Each row has a class, written after it.
[ 154 -404 -161   30  151 -302 -440  -28  298   32   65  -20 -338  -39
  545  227  -81 -131  -94   69  103 -356   46   80  178 -207  174  194
   51 -239  419 -151] => T
[ 171  136  153  -60   64  195 -218 -297  -37 -142  347   -5 -196  -72
  282  -15   71  -76   17  355 -101  114   46 -200  240  -31 -387  -64
   12 -285 -127  -21] => H
[ 501   45 -211  125   -9  243   18 -184 -211  245  300  180   54  -30
    0  164  134  210 -101 -152   83 -321  -45 -170 -218  799   -1    5
   82  -45  650 -292] => Q
[ 317 -114 -309  -40 -212  155  -37  -62  114    8 -166 -120  349 -141
 -429  196  118  266 -195 -141    3 -312  -73  200  185  190  417 -382
   84  246  418  -34] => H
[ 205   57 -357  175 -107  145   91 -146  -16 -183 -157   95  198 -120
 -330  232   23  133  -18  -59    0 -190 -147  233  108  -37  360 -249
 -125   79  260  -27] => T
[ 244  102 -457  146 -142  181  123  -82   43 -167 -218  127  160 -211
 -326  241    9   43  -15 -110  -31 -299 -133  345  149   41  397 -192
 -113   49  209  -43] => T
[ 267   61 -383  168  -94  147   84 -161   33 -216  -84  120  188  -95
 -344  291    9  196  -32  -31  -20 -285  -84  301   83   46  413 -245
  -46   32  285  -62] => J
[ 244  100 -456  166 -239  174   75  -93    4 -202 -204  138  174 -188
 -344  260  -25   84   -6  -98    3 -325 -143  331   96  104  408 -191
  -85  110  263  -19] => S
[ 143  120  117  -49   88  182 -161 -283  -86 -141  367   89 -170  -75
  276   41   88  -99   18  338 -160   69   86 -175  267  -33 -399  -51
   70 -262 -113  -27] => H
[ 249   71 -136  180 -203   82 -127 -176   33  156  232 -217  309  102
  -17   15   69  180  -73 -106   87 -260  -60 -251   40  749  159   14
  151  -40  682 -139] => Q
[ 213  104 -161  137 -326   30 -155 -154   21  178  178 -266  217   92
   27   -6   74  187  -75 -138  137 -264  -56 -120    7  762  194    3
  126    0  665 -142] => Q
[ 346  -58 -327    1 -202  141   -5  -84  129   -5 -236 -133  493 -219
 -441  155  104  153 -184  -33  -18 -354 -104  222  256  161  442 -328
  114  279  313  -50] => H
[ 170   27 -136  133 -267   53  -54 -221    4  223  257 -342  298  170
   25  -27  111  281 -133 -107   90 -250   33 -180   -7  733  217   32
  148   47  712 -104] => A
[ 125 -435 -229   65 -127 -244 -307   11  125   94  203   37 -432   91
  476  223  -70  -77  -88   34   70 -393   12    5 -138 -293   30  194
  108  -88  409 -198] => L
[ 136   98  153  -51  101  141 -211 -304  -88 -177  326   33 -157  -68
  307   29  135  -54    5  293 -157  141   68 -140  167  -98 -417   -1
   26 -219 -172  -37] => L
[ 207   32 -138  122 -221   13 -150 -157    9  246  179 -260  188  106
   43   59   99  185 -126 -125  129 -294  -27 -110  -10  734  173   36
  165  -33  690 -124] => G
[ 204   78 -142  121 -272   22 -118 -137   10  156  129 -282  219  125
   34   37   47  265  -71 -171  148 -266  -36  -73  -57  685  232   73
  111   25  669 -137] => G
[ 329  130 -317   56 -353  100 -125 -238 -222 -108  229 -134 -179  119
  176  290  101  354  109  140   34 -226  121   35  -22  323   75  129
  136  -79   30 -117] => L
[ 363  135 -312   58 -322  131 -116 -184 -275 -100  258    0 -138  115
   97  360   -6  480  114   98   56 -250  110   55   54  345  116  102
  178  -57  228 -161] => H
[ 271   19 -406  140 -134  161   92 -125   28 -207 -169  110  123 -110
 -342  251   27  120  -41  -79   -5 -248 -112  326  161   -2  381 -261
 -119   47  269  -64] => Z
[ 183 -339 -163   82  132 -262 -414  -44  368   52   66  -87 -195 -111
  531  269 -119 -246 -102  183   77 -508   97  142  256 -238  269  180
  135 -182  408 -122] => H
[ 127 -451 -244  -27 -122 -272 -253   71  115  154  143   95 -508   49
  427  233  -68 -300  -82  -56   38 -378  -64  -28  -56 -338 -104  108
  114  -54  386 -254] => T
[ 179 -401 -113   12  132 -287 -513  -29  331   54  148  -29 -383 -134
  603  304 -156 -109 -111  116  110 -403   50   60  251 -138  253  179
   74 -239  492 -132] => H
[ 207 -314 -157   53  122 -319 -412    6  311   42   66  -19 -380 -110
  564  300 -139 -188  -77  127   68 -447   37  162  231 -115  235  167
  189 -263  449 -221] => G
[ 177   96  -61   91 -240   19 -186 -207    3  120  337 -302  238  131
   88   67   62  337 -116 -103  144 -185  -25 -180  -66  752  209   62
   96   40  704 -148] => J
[ 345  -35 -276  -27 -267  137  -43  -86  154  -23 -206 -147  431 -195
 -403  166  116  210 -215  -59    0 -284  -56  294  193  163  464 -354
   27  306  260  -41] => J
[ 223   17 -154  146 -200   55  -77 -232  -49  193  227 -289  217  142
   29   23   99  269  -76 -153  158 -233  -21 -203  -32  707  180   37
   50   -3  637 -140] => J
[ 150 -363 -116   71  153 -276 -401  -41  322   66   68  -31 -262 -105
  529  261 -138 -122  -97  141  126 -408   87  104  181 -150  290  157
   67 -179  399 -112] => H
[ 137 -422 -256   17 -121 -282 -329   59  112  132  109   86 -469   55
  480  232 -108 -170  -53  -16   82 -421  -47   29 -116 -200   62  180
  108 -100  389 -217] => L
[ 414  110 -297   32 -332   79 -124 -244 -308  -67  212   -1 -197  178
  145  383   45  423  133   75    9 -249  166   61   10  395   63   96
  154  -80  172 -185] => G
[ 211   79 -205  180 -289   20 -106 -110   24  168  254 -256  215   82
  -12   23   63   87 -108  -96  121 -306  -34 -106   69  651  160   44
  175  -29  689 -140] => S
[ 139 -398 -208  -49 -118 -284 -366   73  194  107  167   44 -533   61
  458  237 -103 -200  -93  -28  137 -362  -79   50  -45 -242   -4  170
  125  -55  424 -242] => Q
[  99 -364 -170   71  115 -314 -457  -35  311   65   99  -42 -298 -101
  592  266 -134 -177 -111  113   83 -431   99  119  223 -186  263  200
  113 -269  436 -161] => G
[ 235   50 -395  128 -184  116   51 -115   32 -203 -173   82   98 -133
 -341  253   18   97  -37  -82   -8 -254 -156  334  136   33  369 -232
  -87   46  271  -55] => Z
[ 117  162  127  -66   19  168 -275 -269  -28 -145  356   16 -193  -52
  330   28   79  -77  -10  359 -136   59  105 -112  270  -14 -332  -24
   76 -239  -89  -12] => Q
[ 516   31 -204  147   13  224   18 -255 -239  317  367  180  179   22
   37  186  178  231 -139  -81   24 -349   36 -214 -205  899   45  -63
  105 -111  690 -246] => T
[ 515   63 -196  121  -38  211   44 -245 -291  263  292  178  180  -10
   24  181  158  171 -133 -130   23 -416   38 -241 -187  887   22   10
   81  -83  717 -265] => A
[ 116  180  112  -21   47  143 -209 -309 -129 -147  350   45 -180  -91
  322   29   58 -117   18  324 -161  101   84 -124  226  -32 -407   14
   12 -282 -135  -40] => S
[ 174  146  151  -53   85   80 -279 -348  -85 -162  317   87 -234  -43
  354   82   39  -89   69  303  -97   86  121 -144  167    3 -339   64
  -36 -271 -198  -28] => Q
[ 218   59 -408  191 -120  132   60  -73   95 -263 -127   81  115 -126
 -322  248  -17  119  -20  -20   27 -251 -144  304  128  -95  439 -218
  -84   73  312  -85] => Q
[ 573   48 -230  156   66  205   23 -197 -201  295  294  198  135  -41
   29  192  123   33 -111 -109   67 -453   16 -204 -138  850   58  -38
  116 -177  608 -290] => L
[ 357  -61 -339  -59 -184  201    8  -54  156  -15 -239 -125  318 -244
 -442  174  111  177 -216 -125  -10 -298 -110  291  276  156  438 -368
   96  250  326  -53] => A
[ 121 -390  -82   31  186 -336 -511  -51  348   39  134  -36 -384  -93
  577  288 -163 -129 -111  133  146 -353   45   90  169 -207  216  208
   55 -241  432 -138] => H
[ 246  119   91   12  146  129 -198 -320  -56 -106  293   55  -98  -36
  337   38   66 -129   31  402 -148  -33  159  -85  266  -42 -288  -11
   62 -330 -142  -70] => J
[ 220   79 -118  159 -233    4 -139 -181  -42  183  211 -216  281  132
   45   11   23  233  -59 -126  124 -255    8 -176   26  777  193   97
  150  -16  728 -166] => A
[ 309  -60 -344  -39 -330  155  -19  -24  126  -12 -230 -205  382 -232
 -368  183  137  225 -228  -71  -57 -295 -131  254  224  101  442 -404
   99  343  350  -83] => T
[ 237 -352 -111   14  173 -320 -442  -65  289   53  103   50 -374  -98
  557  316 -155 -187 -107  180   69 -412   65  161  229 -131  241  186
  106 -182  447 -212] => G
[ 150 -369 -192   75   47 -331 -420  -20  310  -11  120    0 -418  -65
  545  294 -157 -150  -87  108  131 -379   36  140  203 -284  214  149
   99 -196  396 -222] => Q
[ 192   51 -447  165  -98  207  113  -71   76 -212 -180  123  110 -132
 -340  233   -3   95   -5 -120  -22 -292 -159  318   77    0  415 -235
  -79   20  250  -13] => L
[ 226  113  165  -73  155  129 -279 -395  -28 -120  359   49 -142  -52
  389   37   89  -84    8  382 -143   52  171 -105  255   24 -298  -11
   22 -262 -138  -28] => Q
[ 179 -356 -116   48  101 -348 -477  -34  343  -19  155  -26 -397  -79
  592  285 -146 -112 -119  159  149 -379   89  179  126 -163  240  187
  116 -165  449 -186] => S
[ 339  -96 -276  -51 -275  115  -71 -126   46    5 -161 -109  444 -160
 -392  199  116  212 -208 -157   -7 -283  -89  220  181  162  438 -334
   31  317  364  -32] => Z
[ 212   70  -89  123 -242   72 -127 -180   52  112  229 -373  334  130
   33  -26  130  331  -93  -87  116 -233  -10 -191  -60  731  267   76
   72   54  665  -64] => J
[ 516   51 -192  113   31  240   28 -172 -213  291  323  188  109  -35
   30  187   93  149 -112  -55   72 -407  -23 -229 -155  864   79  -58
  112  -96  693 -260] => H
[ 318  -56 -306  -16 -237  180  -26  -48  151  -12 -195 -143  426 -248
 -433  218  108  228 -217  -90  -20 -288 -144  215  227  192  454 -398
   75  289  372  -37] => H
[  96  134  179  -86  114  126 -265 -324  -19 -153  371   38 -196  -78
  377   20   80  -84    7  326 -160  137  119 -143  190    7 -389   20
  -10 -306 -212  -20] => J
[ 229  108 -124  122 -226   39  -95 -179   27  163  280 -205  221  142
   37    5   53  153  -81  -81  124 -236  -42 -161  -39  714  180   92
   83    0  600 -128] => Q
[ 543   76 -204  165   35  208   58 -211 -249  295  325  228  176  -25
  -28  164  150   48 -123  -86   25 -371  -54 -209 -142  871  -27  -57
  142 -136  619 -301] => L
[ 174  110 -120  169 -178   61 -134 -132  -15  198  193 -251  299  125
   10  -27   74  199  -80 -124  154 -235  -37 -143  -55  718  183   61
  135  -40  620 -110] => L
[ 517  109 -237  142  -23  224   98 -196 -242  285  383  213   90  -64
   35  193  154   37 -131  -68   23 -380  -21 -165 -198  896   -9  -38
  119 -100  607 -273] => S
[ 145  136   94  -39  115  231 -152 -297  -92 -100  257   99 -116 -106
  266    4   25 -144   31  361 -150   26   84 -187  272  -29 -329  -24
  -27 -273 -184    6] => H
[ 534   15 -197  163   21  212   -4 -244 -251  311  357  191  194   13
    9  165  119  182 -121  -78   37 -380   39 -210 -130  875   68  -55
  136 -138  706 -281] => Z
[ 274   97 -393  163 -151  191  145  -76   34 -263 -171  117  124 -131
 -366  264   10  144    1  -96  -15 -282 -161  315   87  -14  380 -261
  -88   60  275  -58] => J
[ 120 -449 -204  -27  -81 -281 -327   63  147  143  180   82 -536  105
  464  221  -97 -153 -122  -15  105 -361  -10   24  -24 -291  -23  102
  107 -126  438 -254] => Q
[ 270   31  -85   72 -169   60 -109 -222    2  204  209 -256  234  119
   75    7   63  170  -99 -153  147 -230  -23 -250   43  787  186   77
   36    7  665 -108] => A
[ 358  122 -292   40 -336   63 -148 -184 -217  -78  257 -115 -233  126
  184  314   65  309   98  123   64 -203  105   50   44  337   42  109
  159  -93  117 -134] => S
[ 476   24 -207  132  -12  245   -5 -207 -225  277  337  153  170  -28
   35  170  121  169 -131 -141   50 -389  -26 -217 -146  846   80  -52
  122  -94  735 -251] => Z
[ 223  125 -150  162 -231   48  -88 -123    3  146  164 -246  289  100
  -93   13   68  270  -52 -149  101 -278  -41 -114  -38  758  152   52
  181  -41  680 -145] => H
[ 308   75 -260   61 -362   83 -119 -202 -243 -105  287 -142  -79  144
  148  288   63  451  100  107   47 -178  132  -27   26  184   48   71
  173  -30  164 -155] => H
